Here is a tiny trained network, its code and every weight. The questions are about switching its units off for an input and a class, where a switched-off unit gives its printed mean instead of its output.

import numpy as np


def w(rows, s, z=0):
    codes = np.array(rows[::2]) - 128.0
    scale = np.full(codes.shape[1], s)
    scale[-1] = z or s
    return codes * scale


def norm(h):
    return h / np.sqrt((h * h).mean(-1, keepdims=True) + 1e-5)


def f(y):
    return y / 2 * (1 + np.tanh(0.7978845608 * (y + 0.044715 * y**3)))


def log_softmax(a):
    a = a - a.max(-1, keepdims=True)
    return a - np.log(np.exp(a).sum(-1, keepdims=True))


def net(x, mask):
    res = np.array(x, float).reshape(1, 6) / 4 @ E
    u = 0
    for l in range(4):
        y = f(norm(res) @ A[l][:, :-1].T + A[l][:, -1])
        res = res + np.where(mask[u : u + 8], y, B[l][:, -1]) @ B[l][:, :-1]
        u += 8
    return log_softmax(norm(res)[-1] @ U[:, :-1].T + U[:, -1])


A, B = {}, {}
E = w([
[201,137,194,137,227,169],'x0',
[128,126,131,128,125,132],'x1',
[45,128,144,208,179,168],'x2',
[124,124,133,122,127,131],'x3',
[125,123,135,123,126,130],'x4',
[167,3,70,151,106,227],'x5',
],0.0055)
A[0] = w([
[196,235,152,72,146,80,82],'L0N1',
[65,61,163,234,142,176,4],'L0N2',
[26,191,157,192,189,119,23],'L0N3',
[55,56,151,213,156,131,140],'L0N4',
[167,90,127,151,204,178,89],'L0N5',
[54,130,133,145,94,22,169],'L0N6',
[120,3,84,180,114,179,138],'L0N7',
[192,88,185,125,158,196,15],'L0N8',
],0.0066,0.0037)
B[0] = w([
[78,185,98,39,185,196,208],'L0N1',
[135,229,103,29,145,195,166],'L0N2',
[166,30,183,180,121,64,196],'L0N3',
[67,173,154,202,116,216,192],'L0N4',
[196,160,157,102,126,90,174],'L0N5',
[184,131,101,67,2,149,229],'L0N6',
[127,117,29,108,145,144,253],'L0N7',
[177,160,93,82,142,74,159],'L0N8',
],0.0058,0.0046)
A[1] = w([
[134,148,243,128,175,105,95],'L1N1',
[162,51,90,122,123,98,154],'L1N2',
[92,108,34,110,89,120,89],'L1N3',
[134,83,125,111,104,35,104],'L1N4',
[44,119,153,190,2,110,23],'L1N5',
[109,59,54,165,91,159,61],'L1N6',
[178,41,86,186,172,219,7],'L1N7',
[71,119,139,203,14,85,3],'L1N8',
],0.0068,0.0023)
B[1] = w([
[78,61,180,176,108,99,196],'L1N1',
[143,87,146,219,158,50,204],'L1N2',
[130,93,184,168,85,87,254],'L1N3',
[147,134,162,114,155,161,160],'L1N4',
[155,206,135,42,254,200,243],'L1N5',
[76,118,166,180,149,80,234],'L1N6',
[171,203,144,44,160,124,231],'L1N7',
[224,128,122,113,200,176,216],'L1N8',
],0.0076,0.0029)
A[2] = w([
[139,228,161,110,222,168,91],'L2N1',
[16,134,67,135,129,185,80],'L2N2',
[68,160,168,84,75,114,122],'L2N3',
[138,38,63,169,70,80,81],'L2N4',
[128,165,166,115,175,128,84],'L2N5',
[93,105,219,254,93,89,141],'L2N6',
[97,108,172,57,123,57,108],'L2N7',
[28,114,85,220,111,220,2],'L2N8',
],0.0075,0.0035)
B[2] = w([
[108,69,204,150,143,220,255],'L2N1',
[208,171,76,25,82,51,153],'L2N2',
[210,169,46,141,116,136,155],'L2N3',
[2,138,199,233,143,143,192],'L2N4',
[107,59,122,126,155,159,158],'L2N5',
[50,50,184,242,111,24,188],'L2N6',
[113,161,80,162,148,224,158],'L2N7',
[194,206,61,16,42,43,164],'L2N8',
],0.0065,0.0054)
A[3] = w([
[153,112,107,140,172,212,46],'L3N1',
[118,147,182,133,183,235,3],'L3N2',
[163,120,126,67,68,157,238],'L3N3',
[231,154,67,91,117,74,217],'L3N4',
[116,119,175,61,209,206,78],'L3N5',
[254,53,226,101,240,41,106],'L3N6',
[241,113,121,165,139,115,95],'L3N7',
[139,240,123,93,225,199,178],'L3N8',
],0.0068,0.0035)
B[3] = w([
[103,134,183,112,109,122,153],'L3N1',
[219,126,139,64,174,148,180],'L3N2',
[71,79,91,144,106,81,204],'L3N3',
[109,193,63,158,43,120,212],'L3N4',
[178,163,169,127,146,218,209],'L3N5',
[56,186,25,107,3,61,206],'L3N6',
[34,179,116,65,82,114,143],'L3N7',
[156,65,198,171,206,94,254],'L3N8',
],0.0079,0.0067)
U = w([
[123,218,8,55,32,80,251],'0',
[212,140,198,49,217,229,198],'1',
[50,36,180,227,133,48,24],'2',
],0.012,0.0019)

Each question gives the input, the list of numbers given to net, and the class t.
The units are the neurons (one row each of A and B). Each row of codes is followed by its name. A weight is (code - 128) times the scale printed after its matrix; where a second scale follows, it is the last column's (A, B and U).
mask holds one flag per neuron, layer by layer. A switched-off neuron (its flag False) gives its mean, the last column of its row in B, instead of its output. The means were averaged over made-up inputs and are rounded, as every weight is.
A unit's drop is (log p(t) with every unit on - log p(t) with that unit switched off) / (log p(t) with every unit on - log p(t) with every unit switched off).
The circuit of an input: a set's keep is (log p(t) with only the set's units on - log p(t) with every unit switched off) / (log p(t) with every unit on - log p(t) with every unit switched off). Starting from the 12 units with the biggest drops (on a tie, the unit counted first), units are removed one at a time, each time the one whose removal leaves the highest keep (on an exact tie, the one counted first), for as long as the keep stays at least 0.8.
units of the circuit, in order: the units of the circuit, biggest drop first
unit that matters most: the unit with the biggest drop
k most important neurons: the k neurons with the biggest drops, biggest first
top k neurons in layer l: the k neurons of layer l with the biggest drops, biggest first
drop of u: that unit's drop, to one decimal
input [4,2,-3,3,5,1], class 0: units of the circuit, in order => [L3N6]
input [-1,-3,7,-6,5,4], class 0: 2 most important neurons => [L2N8; L1N5]
input [1,-1,-5,3,3,-7], class 1: 2 most important neurons => [L0N1; L3N6]
input [5,-4,1,-2,7,-5], class 2: 2 most important neurons => [L1N1; L2N6]
input [0,8,0,7,-4,-3], class 0: 2 most important neurons => [L1N5; L0N1]
input [4,6,1,-5,-5,-2], class 2: 2 most important neurons => [L1N1; L0N7]
input [0,3,7,-3,-7,-8], class 1: 4 most important neurons => [L1N5; L0N6; L1N3; L1N8]
input [-2,-2,-8,-7,6,1], class 2: 3 most important neurons => [L1N5; L1N7; L2N4]
input [-1,4,4,0,-1,0], class 1: 2 most important neurons => [L0N3; L0N1]
input [6,4,1,2,4,-4], class 2: 3 most important neurons => [L1N1; L2N6; L0N7]
input [-3,-6,1,-7,4,-4], class 1: 2 most important neurons => [L1N5; L0N7]
input [-1,-8,-7,-2,-5,6], class 2: 2 most important neurons => [L2N4; L1N5]
input [-2,5,8,3,1,-1], class 1: 2 most important neurons => [L1N5; L0N3]
input [-5,-5,5,4,1,-2], class 1: units of the circuit, in order => [L1N5]
input [1,0,-5,-8,8,7], class 0: top 2 neurons in layer 2 => [L2N6; L2N1]
input [-1,-1,-2,1,-4,7], class 2: drop of L2N4 => 0.4
input [-8,-5,6,-7,0,-3], class 1: drop of L1N5 => 1.1
input [3,-3,8,8,-1,1], class 1: drop of L0N2 => 5.5
input [-8,-8,-5,-3,6,2], class 2: drop of L2N4 => 0.2
input [2,-1,-7,2,4,-6], class 1: unit that matters most => L0N1
